Here is a tiny trained network, its code and every weight. The questions are about switching its units off for an input and a class, where a switched-off unit gives its printed mean instead of its output.

import numpy as np


def w(rows, s, z=0):
    codes = np.array(rows[::2]) - 128.0
    scale = np.full(codes.shape[1], s)
    scale[-1] = z or s
    return codes * scale


def norm(h):
    return h / np.sqrt((h * h).mean(-1, keepdims=True) + 1e-5)


def f(y):
    return np.maximum(y, 0)


def log_softmax(a):
    a = a - a.max(-1, keepdims=True)
    return a - np.log(np.exp(a).sum(-1, keepdims=True))


def net(x, mask):
    res = np.array(x, float).reshape(1, 7) / 4 @ E
    u = 0
    for l in range(4):
        y = f(norm(res) @ A[l][:, :-1].T + A[l][:, -1])
        res = res + np.where(mask[u : u + 16], y, B[l][:, -1]) @ B[l][:, :-1]
        u += 16
    return log_softmax(norm(res)[-1] @ U[:, :-1].T + U[:, -1])


A, B = {}, {}
E = w([
[154,100,52,133,73,57,70,142,117],'x0',
[139,215,177,235,94,93,116,102,131],'x1',
[178,90,139,164,214,125,62,108,113],'x2',
[104,97,197,137,56,192,29,248,50],'x3',
[148,155,111,146,168,120,121,242,253],'x4',
[129,131,128,127,128,129,129,129,128],'x5',
[103,113,47,196,129,194,140,122,127],'x6',
],0.0037)
A[0] = w([
[167,106,126,119,103,117,102,107,147,80],'0.n1',
[170,179,114,63,148,59,141,56,124,95],'0.n2',
[105,153,68,148,187,99,163,122,205,135],'0.n3',
[135,59,60,63,176,141,138,189,128,61],'0.n4',
[74,92,160,113,116,135,46,191,132,124],'0.n5',
[126,140,154,194,112,128,121,143,181,124],'0.n6',
[223,41,101,189,121,80,95,128,123,98],'0.n7',
[88,124,66,135,172,140,167,56,136,76],'0.n8',
[148,224,147,230,143,107,180,87,91,137],'0.n9',
[204,170,226,26,114,72,117,130,135,2],'0.n10',
[139,144,158,253,102,39,133,128,133,68],'0.n11',
[74,127,90,111,104,119,136,72,176,142],'0.n12',
[96,62,102,20,194,164,173,130,125,80],'0.n13',
[122,151,166,191,107,109,117,103,146,45],'0.n14',
[146,104,140,130,114,82,91,103,149,89],'0.n15',
[61,139,140,154,61,167,77,175,55,163],'0.n16',
],0.0039,0.0048)
B[0] = w([
[105,140,121,128,113,128,126,122,127,129],'0.n1',
[153,29,183,193,96,112,155,165,136,188],'0.n2',
[165,73,184,166,94,134,143,178,131,224],'0.n3',
[175,181,136,82,66,183,46,66,189,161],'0.n4',
[184,88,152,174,120,95,195,105,172,196],'0.n5',
[158,126,116,56,128,161,123,124,149,177],'0.n6',
[2,144,151,88,139,114,143,133,143,164],'0.n7',
[154,61,170,158,93,131,133,141,125,169],'0.n8',
[123,68,138,34,79,180,58,109,181,234],'0.n9',
[91,117,253,35,187,6,124,166,133,146],'0.n10',
[164,133,100,23,92,199,75,93,166,174],'0.n11',
[134,58,182,159,98,118,137,164,124,186],'0.n12',
[141,167,171,101,49,168,51,75,186,186],'0.n13',
[147,139,124,102,104,164,104,106,137,135],'0.n14',
[62,154,135,123,119,117,140,144,112,137],'0.n15',
[175,49,144,160,125,83,197,85,196,253],'0.n16',
],0.0043,0.0035)
A[1] = w([
[108,179,96,138,183,107,117,200,164,19],'1.n1',
[109,150,3,233,126,246,152,111,113,90],'1.n2',
[180,82,140,136,178,110,59,93,131,144],'1.n3',
[60,180,200,117,211,208,196,126,117,27],'1.n4',
[123,104,156,146,118,138,130,175,129,63],'1.n5',
[154,129,35,129,112,31,73,154,86,71],'1.n6',
[222,134,111,168,254,130,38,115,72,83],'1.n7',
[127,176,106,133,170,117,125,189,146,27],'1.n8',
[134,142,51,95,33,57,160,165,111,141],'1.n9',
[94,140,169,131,116,172,121,208,63,65],'1.n10',
[142,245,164,232,96,130,95,103,137,101],'1.n11',
[146,124,145,117,181,112,116,114,99,95],'1.n12',
[79,149,128,129,133,123,133,83,33,3],'1.n13',
[111,177,114,96,66,114,183,140,117,62],'1.n14',
[113,111,77,186,112,208,105,120,146,144],'1.n15',
[115,144,168,110,104,170,198,141,136,59],'1.n16',
],0.0062,0.0032)
B[1] = w([
[168,176,101,121,162,153,151,167,109,147],'1.n1',
[122,110,186,36,154,18,111,165,102,192],'1.n2',
[59,154,132,143,89,160,175,147,144,253],'1.n3',
[128,118,97,186,215,98,1,91,131,181],'1.n4',
[145,111,103,148,124,134,119,136,128,167],'1.n5',
[134,120,195,168,238,183,69,78,137,159],'1.n6',
[18,168,102,128,71,130,172,156,152,175],'1.n7',
[149,151,93,102,137,149,143,141,122,138],'1.n8',
[68,156,159,171,209,180,99,115,137,227],'1.n9',
[142,72,85,176,83,92,65,140,122,152],'1.n10',
[134,75,71,10,96,150,72,100,152,178],'1.n11',
[106,161,106,125,114,110,125,149,126,147],'1.n12',
[165,191,61,116,134,141,153,154,101,141],'1.n13',
[63,139,101,142,142,135,121,152,145,161],'1.n14',
[140,127,193,82,149,60,132,150,130,229],'1.n15',
[83,139,101,178,157,131,90,138,135,203],'1.n16',
],0.0063,0.0034)
A[2] = w([
[99,162,159,149,145,126,114,148,161,175],'2.n1',
[120,136,93,130,131,129,122,122,112,51],'2.n2',
[91,110,119,132,92,109,140,55,52,73],'2.n3',
[162,137,137,90,116,61,156,152,103,94],'2.n4',
[138,146,111,142,112,126,134,130,124,60],'2.n5',
[118,127,108,173,184,126,76,108,124,54],'2.n6',
[147,137,127,115,158,126,169,88,159,113],'2.n7',
[149,102,98,105,157,165,134,162,133,99],'2.n8',
[149,141,101,130,111,136,152,75,3,7],'2.n9',
[145,135,121,139,132,124,167,125,139,87],'2.n10',
[185,125,146,149,89,172,116,186,73,28],'2.n11',
[149,208,193,115,121,100,127,138,107,35],'2.n12',
[143,154,104,150,122,126,137,126,120,55],'2.n13',
[134,92,80,54,164,189,139,148,107,66],'2.n14',
[60,173,104,127,133,143,126,156,112,68],'2.n15',
[119,119,99,106,131,75,131,147,98,116],'2.n16',
],0.0066,0.0022)
B[2] = w([
[107,120,99,132,141,163,131,116,3,252],'2.n1',
[114,128,144,106,123,118,132,147,122,128],'2.n2',
[195,213,131,118,188,205,141,231,99,207],'2.n3',
[115,181,204,141,206,155,128,110,136,149],'2.n4',
[130,108,134,137,138,131,118,135,149,128],'2.n5',
[109,129,205,147,195,181,125,79,126,160],'2.n6',
[136,56,62,179,82,114,75,139,51,172],'2.n7',
[143,180,130,106,106,144,107,97,77,156],'2.n8',
[248,230,84,114,148,188,152,220,113,148],'2.n9',
[145,87,121,153,119,133,127,124,149,139],'2.n10',
[154,41,111,184,37,97,99,164,92,148],'2.n11',
[137,66,92,40,143,77,86,139,71,150],'2.n12',
[131,108,132,106,95,115,111,124,149,128],'2.n13',
[131,190,134,88,34,100,61,65,157,147],'2.n14',
[87,124,162,164,94,127,175,99,143,152],'2.n15',
[130,178,191,115,135,128,142,123,135,139],'2.n16',
],0.0044,0.0039)
A[3] = w([
[129,121,153,80,169,2,130,160,90,19],'3.n1',
[144,173,134,115,148,99,186,46,162,139],'3.n2',
[50,124,166,120,135,110,138,141,129,102],'3.n3',
[189,47,114,192,79,107,172,132,133,78],'3.n4',
[146,144,150,152,124,150,149,100,30,126],'3.n5',
[231,206,82,125,141,153,152,199,146,94],'3.n6',
[118,133,83,82,195,107,185,63,178,178],'3.n7',
[14,164,104,157,99,147,183,142,126,55],'3.n8',
[163,123,110,81,78,152,109,80,72,170],'3.n9',
[136,104,175,153,184,173,90,152,180,163],'3.n10',
[198,181,70,167,146,119,122,217,184,4],'3.n11',
[172,135,62,145,151,76,191,71,140,52],'3.n12',
[164,147,169,66,104,118,130,155,113,130],'3.n13',
[141,89,119,97,128,187,77,104,147,135],'3.n14',
[150,127,93,80,75,133,86,80,163,11],'3.n15',
[168,157,60,160,155,80,199,60,170,100],'3.n16',
],0.0062,0.0026)
B[3] = w([
[118,109,164,77,173,80,203,155,123,168],'3.n1',
[157,79,116,121,90,144,61,186,101,150],'3.n2',
[101,144,89,136,125,91,161,134,105,190],'3.n3',
[155,82,160,215,107,99,201,108,136,179],'3.n4',
[152,155,86,136,183,139,159,172,174,171],'3.n5',
[180,170,147,135,166,209,253,129,90,164],'3.n6',
[128,113,169,150,89,151,39,191,85,169],'3.n7',
[69,186,75,164,89,108,170,141,119,171],'3.n8',
[152,142,106,118,149,145,132,155,214,177],'3.n9',
[135,155,110,152,142,111,157,61,77,254],'3.n10',
[179,187,109,70,166,183,172,128,52,164],'3.n11',
[172,79,188,196,81,123,128,187,121,138],'3.n12',
[138,130,84,139,158,97,178,86,156,186],'3.n13',
[123,161,127,139,113,99,169,69,164,202],'3.n14',
[113,144,155,86,107,150,164,81,183,153],'3.n15',
[127,70,182,174,65,165,83,172,95,149],'3.n16',
],0.0058,0.0055)
U = w([
[202,12,167,209,56,133,99,186,113,129],'0',
[242,210,90,90,181,196,179,182,111,126],'1',
[136,128,125,17,61,151,62,57,221,123],'2',
[109,136,154,148,151,113,201,93,138,213],'3',
[115,94,172,39,182,12,131,174,90,111],'4',
[93,137,132,187,208,147,39,54,86,101],'5',
[31,160,57,152,80,128,146,178,106,109],'6',
[179,115,1,135,107,48,130,95,101,4],'7',
],0.0098,0.011)

Each question gives the input, the list of numbers given to net, and the class t.
The units are the neurons (one row each of A and B). Each row of codes is followed by its name. A weight is (code - 128) times the scale printed after its matrix; where a second scale follows, it is the last column's (A, B and U).
mask holds one flag per neuron, layer by layer. A switched-off neuron (its flag False) gives its mean, the last column of its row in B, instead of its output. The means were averaged over made-up inputs and are rounded, as every weight is.
A unit's drop is (log p(t) with every unit on - log p(t) with that unit switched off) / (log p(t) with every unit on - log p(t) with every unit switched off).
The circuit of an input: a set's keep is (log p(t) with only the set's units on - log p(t) with every unit switched off) / (log p(t) with every unit on - log p(t) with every unit switched off). Starting from the 12 units with the biggest drops (on a tie, the unit counted first), units are removed one at a time, each time the one whose removal leaves the highest keep (on an exact tie, the one counted first), for as long as the keep stays at least 0.8.
circuit, biggest first: the units of the circuit, biggest drop first
most important unit: the unit with the biggest drop
top k neurons: the k neurons with the biggest drops, biggest first
top k neurons in layer l: the k neurons of layer l with the biggest drops, biggest first
input [-3,8,-8,4,-2,1,-1], class 2: circuit, biggest first => (1.n11)
input [-2,-8,-1,8,8,-2,-7], class 0: circuit, biggest first => (2.n11, 1.n10, 1.n2)
input [4,5,-8,5,-5,-2,-3], class 6: top 2 neurons => (1.n9, 1.n14)
input [8,-7,-6,0,2,-2,7], class 5: circuit, biggest first => (1.n9, 1.n6)
input [7,-4,-4,-6,0,6,-6], class 5: circuit, biggest first => (1.n9, 1.n6, 3.n7)
input [5,5,-3,4,6,5,-8], class 4: top 2 neurons in layer 2 => (2.n12, 2.n3)
input [4,8,8,-8,5,3,2], class 0: circuit, biggest first => (3.n16, 3.n12)
input [-7,-8,6,4,1,0,8], class 2: circuit, biggest first => (0.n4, 2.n14)
input [-2,6,-6,5,-6,-3,-6], class 1: top 3 neurons => (2.n3, 0.n13, 3.n5)
input [-5,8,-5,8,-7,7,7], class 0: top 2 neurons => (0.n16, 1.n10)
input [6,-4,0,-3,1,4,-2], class 5: top 2 neurons => (1.n9, 1.n6)
input [1,0,-3,-5,-6,6,7], class 4: top 3 neurons => (1.n2, 1.n15, 0.n16)
input [-6,-6,-5,4,-3,-1,0], class 2: circuit, biggest first => (0.n13, 2.n14)
input [-4,1,8,-4,-2,-1,2], class 6: most important unit => 1.n7
input [8,1,-3,-3,-2,-3,4], class 5: top 2 neurons => (1.n6, 1.n9)
input [0,3,7,2,0,-6,6], class 6: top 2 neurons in layer 3 => (3.n8, 3.n3)
input [8,-1,5,-6,7,6,5], class 5: top 4 neurons in layer 2 => (2.n3, 2.n6, 2.n9, 2.n1)
input [-3,2,-6,-3,-3,0,-5], class 6: circuit, biggest first => (1.n14, 1.n16, 3.n8, 0.n16)
input [7,7,-5,3,5,-2,8], class 4: top 2 neurons => (1.n2, 1.n15)
input [1,-3,3,3,-2,6,1], class 3: most important unit => 0.n3
input [0,-8,4,-2,6,-5,3], class 2: circuit, biggest first => (0.n4, 2.n14)
input [-1,5,8,6,-4,7,-6], class 6: top 4 neurons => (1.n7, 1.n3, 0.n3, 1.n15)
input [-7,-5,-1,-7,6,7,-1], class 0: top 2 neurons => (1.n9, 2.n3)
input [3,-6,-8,6,-8,-1,-1], class 1: top 2 neurons in layer 3 => (3.n5, 3.n9)
input [8,3,7,7,6,4,-3], class 5: top 3 neurons => (1.n6, 0.n3, 0.n2)
input [-6,3,0,-7,-4,1,-8], class 4: top 2 neurons => (0.n10, 0.n16)
input [0,6,0,-4,6,0,-4], class 1: top neuron => (3.n6)
input [-6,-1,3,5,5,2,-2], class 5: top 3 neurons => (1.n4, 0.n3, 0.n2)
input [6,2,-4,-7,-3,2,-8], class 4: top 4 neurons => (0.n16, 0.n10, 3.n1, 0.n5)
